Here is a tiny trained network, its code and every weight. The questions are about switching its units off for an input and a target symbol, where a switched-off unit gives its printed mean instead of its output.

import numpy as np


def w(rows, s, z=0):
    codes = np.array(rows[::2]) - 128.0
    scale = np.full(codes.shape[1], s)
    scale[-1] = z or s
    return codes * scale


def norm(h):
    return h / np.sqrt((h * h).mean(-1, keepdims=True) + 1e-5)


def f(y):
    return y / 2 * (1 + np.tanh(0.7978845608 * (y + 0.044715 * y**3)))


def softmax(a):
    e = np.exp(a - a.max(-1, keepdims=True))
    return e / e.sum(-1, keepdims=True)


def log_softmax(a):
    a = a - a.max(-1, keepdims=True)
    return a - np.log(np.exp(a).sum(-1, keepdims=True))


def net(x, mask):
    ids = ['βελμσφ'.index(c) for c in x.split()]
    T = len(ids)
    res = E[ids] + P[:T]
    u = 0
    for l in range(3):
        r = norm(res)
        for j in range(2):
            rows = slice(2 * j, 2 * j + 2)
            q, k, v = (r @ M[l][rows].T for M in (Q, K, V))
            z = softmax(np.where(np.tri(T) > 0, q @ k.T / 2**0.5, -1e9)) @ v
            o = O[l][rows]
            res = res + np.where(mask[u + j], z, o[:, -1]) @ o[:, :-1]
        u += 2
        y = f(norm(res) @ A[l][:, :-1].T + A[l][:, -1])
        res = res + np.where(mask[u : u + 4], y, B[l][:, -1]) @ B[l][:, :-1]
        u += 4
    return log_softmax(norm(res)[-1] @ U[:, :-1].T + U[:, -1])


Q, K, V, O, A, B = {}, {}, {}, {}, {}, {}
E = w([
[132,192,143],'β',
[135,199,148],'ε',
[162,167,155],'λ',
[159,140,83],'μ',
[134,172,148],'σ',
[249,83,110],'φ',
],0.015)
P = w([
[58,3,82],'0',
[52,242,116],'1',
[53,104,254],'2',
[72,223,159],'3',
[120,97,210],'4',
[106,100,213],'5',
[99,115,213],'6',
[99,128,221],'7',
[81,123,212],'8',
[85,137,222],'9',
[83,141,224],'10',
[76,138,225],'11',
[70,142,224],'12',
],0.0059)
Q[0] = w([
[194,92,183],'0.h0',
[111,172,229],'0.h0',
[174,125,11],'0.h1',
[44,93,99],'0.h1',
],0.012)
K[0] = w([
[164,39,33],'0.h0',
[4,39,52],'0.h0',
[175,251,254],'0.h1',
[186,131,53],'0.h1',
],0.0079)
V[0] = w([
[1,105,106],'0.h0',
[55,77,98],'0.h0',
[215,88,109],'0.h1',
[131,22,8],'0.h1',
],0.0074)
O[0] = w([
[160,240,180,82],'0.h0',
[224,254,195,104],'0.h0',
[85,236,51,104],'0.h1',
[233,187,101,4],'0.h1',
],0.0054,0.0027)
A[0] = w([
[182,167,150,19],'0.n0',
[47,121,210,98],'0.n1',
[255,181,120,4],'0.n2',
[187,47,115,71],'0.n3',
],0.0093,0.0024)
B[0] = w([
[3,165,79,172],'0.n0',
[71,228,117,233],'0.n1',
[91,230,102,252],'0.n2',
[129,92,254,166],'0.n3',
],0.0054,0.003)
Q[1] = w([
[104,66,137],'1.h0',
[158,83,97],'1.h0',
[180,165,172],'1.h1',
[181,8,136],'1.h1',
],0.011)
K[1] = w([
[2,125,136],'1.h0',
[107,93,174],'1.h0',
[83,218,135],'1.h1',
[104,72,161],'1.h1',
],0.0089)
V[1] = w([
[69,161,255],'1.h0',
[57,31,160],'1.h0',
[143,155,103],'1.h1',
[30,137,149],'1.h1',
],0.0085)
O[1] = w([
[236,59,115,200],'1.h0',
[124,207,249,6],'1.h0',
[136,2,125,152],'1.h1',
[35,108,191,195],'1.h1',
],0.0042,0.0024)
A[1] = w([
[60,81,95,190],'1.n0',
[209,6,121,1],'1.n1',
[160,2,42,104],'1.n2',
[110,250,194,181],'1.n3',
],0.0079,0.00068)
B[1] = w([
[201,139,126,173],'1.n0',
[197,56,53,154],'1.n1',
[133,14,191,165],'1.n2',
[168,1,151,255],'1.n3',
],0.0094,0.0049)
Q[2] = w([
[2,125,189],'2.h0',
[203,139,210],'2.h0',
[219,141,118],'2.h1',
[155,113,211],'2.h1',
],0.0075)
K[2] = w([
[81,1,40],'2.h0',
[2,153,203],'2.h0',
[249,87,146],'2.h1',
[134,23,207],'2.h1',
],0.0076)
V[2] = w([
[141,109,87],'2.h0',
[123,110,74],'2.h0',
[149,160,155],'2.h1',
[251,115,140],'2.h1',
],0.012)
O[2] = w([
[150,51,166,152],'2.h0',
[141,91,183,128],'2.h0',
[255,71,162,109],'2.h1',
[130,128,181,253],'2.h1',
],0.0071,0.0028)
A[2] = w([
[90,84,220,127],'2.n0',
[254,174,81,199],'2.n1',
[182,174,54,3],'2.n2',
[112,59,1,110],'2.n3',
],0.0075,0.0046)
B[2] = w([
[123,186,63,255],'2.n0',
[33,223,1,255],'2.n1',
[78,216,249,123],'2.n2',
[208,91,145,163],'2.n3',
],0.0084,0.0037)
U = w([
[133,174,52,254],'β',
[79,116,174,140],'ε',
[196,177,152,138],'λ',
[164,127,197,67],'μ',
[1,108,110,44],'σ',
[172,94,52,156],'φ',
],0.018,0.0054)

Each question gives the input, a string of symbols that net reads in full, and the target symbol t.
The units are the heads (2 rows each of Q, K, V and O) and the neurons (one row each of A and B). Each row of codes is followed by its name. A weight is (code - 128) times the scale printed after its matrix; where a second scale follows, it is the last column's (O, A, B and U).
mask holds one flag per unit, layer by layer, with each layer's heads first. A switched-off unit (its flag False) gives its mean, the last column of its rows in O or B, instead of its output. The means were averaged over made-up inputs and are rounded, as every weight is.
A unit's drop is (log p(t) with every unit on - log p(t) with that unit switched off) / (log p(t) with every unit on - log p(t) with every unit switched off).
The circuit of an input: a set's keep is (log p(t) with only the set's units on - log p(t) with every unit switched off) / (log p(t) with every unit on - log p(t) with every unit switched off). Starting from the 12 units with the biggest drops (on a tie, the unit counted first), units are removed one at a time, each time the one whose removal leaves the highest keep (on an exact tie, the one counted first), for as long as the keep stays at least 0.8.
units of the circuit, in order: the units of the circuit, biggest drop first
top k neurons: the k neurons with the biggest drops, biggest first
top k neurons in layer l: the k neurons of layer l with the biggest drops, biggest first
heads that matter: for each layer, one digit per head in row order, 1 if its drop is at least 0.15 and else 0, layers parted by /
input μ μ μ λ σ μ λ μ, target σ: units of the circuit, in order	(0.h1)
input ε ε μ λ, target ε: heads that matter	01 / 11 / 00
input ε φ φ ε, target ε: top 3 neurons	(2.n1, 1.n0, 1.n3)
input ε β λ β, target ε: heads that matter	11 / 10 / 00
input ε φ λ σ, target ε: units of the circuit, in order	(2.n1, 1.n0)
input β μ λ μ β ε, target μ: heads that matter	10 / 00 / 00
input β μ λ ε, target μ: heads that matter	11 / 00 / 00
input σ μ λ μ ε μ, target ε: top 2 neurons	(2.n1, 1.n0)
input φ φ β φ ε φ μ μ μ μ β, target φ: heads that matter	01 / 10 / 01
input φ μ μ μ μ λ, target φ: heads that matter	01 / 00 / 10
input β μ μ λ, target μ: heads that matter	10 / 00 / 00
input λ ε μ, target β: heads that matter	11 / 10 / 11
input β μ λ μ, target φ: heads that matter	10 / 10 / 00
input σ σ φ β ε β μ λ, target λ: units of the circuit, in order	(0.h0)
input μ λ σ μ φ μ μ μ μ β ε, target β: units of the circuit, in order	(0.h1, 2.n1)
input σ β β μ μ μ β μ σ, target λ: heads that matter	10 / 00 / 00
input β λ σ λ, target μ: heads that matter	01 / 00 / 00
input φ λ μ, target β: heads that matter	01 / 10 / 00
input φ μ β ε, target φ: top 2 neurons in layer 1	(1.n3, 1.n2)
input β β μ φ φ μ μ σ σ, target μ: units of the circuit, in order	(1.n3, 0.h0)
input λ β μ μ μ μ μ μ λ μ λ λ, target σ: heads that matter	11 / 00 / 00
input φ μ σ σ, target φ: top 3 neurons	(2.n3, 2.n1, 1.n2)
input φ σ σ λ β β β λ μ σ, target φ: heads that matter	01 / 10 / 00
input φ μ λ μ, target φ: top 3 neurons in layer 2	(2.n3, 2.n1, 2.n2)
input φ λ σ ε φ μ φ φ μ φ λ ε λ, target φ: top 2 neurons	(2.n1, 0.n3)
input σ μ φ μ μ β λ, target λ: top 3 neurons	(1.n3, 1.n2, 0.n3)
input β μ σ, target μ: top neuron	(2.n1)
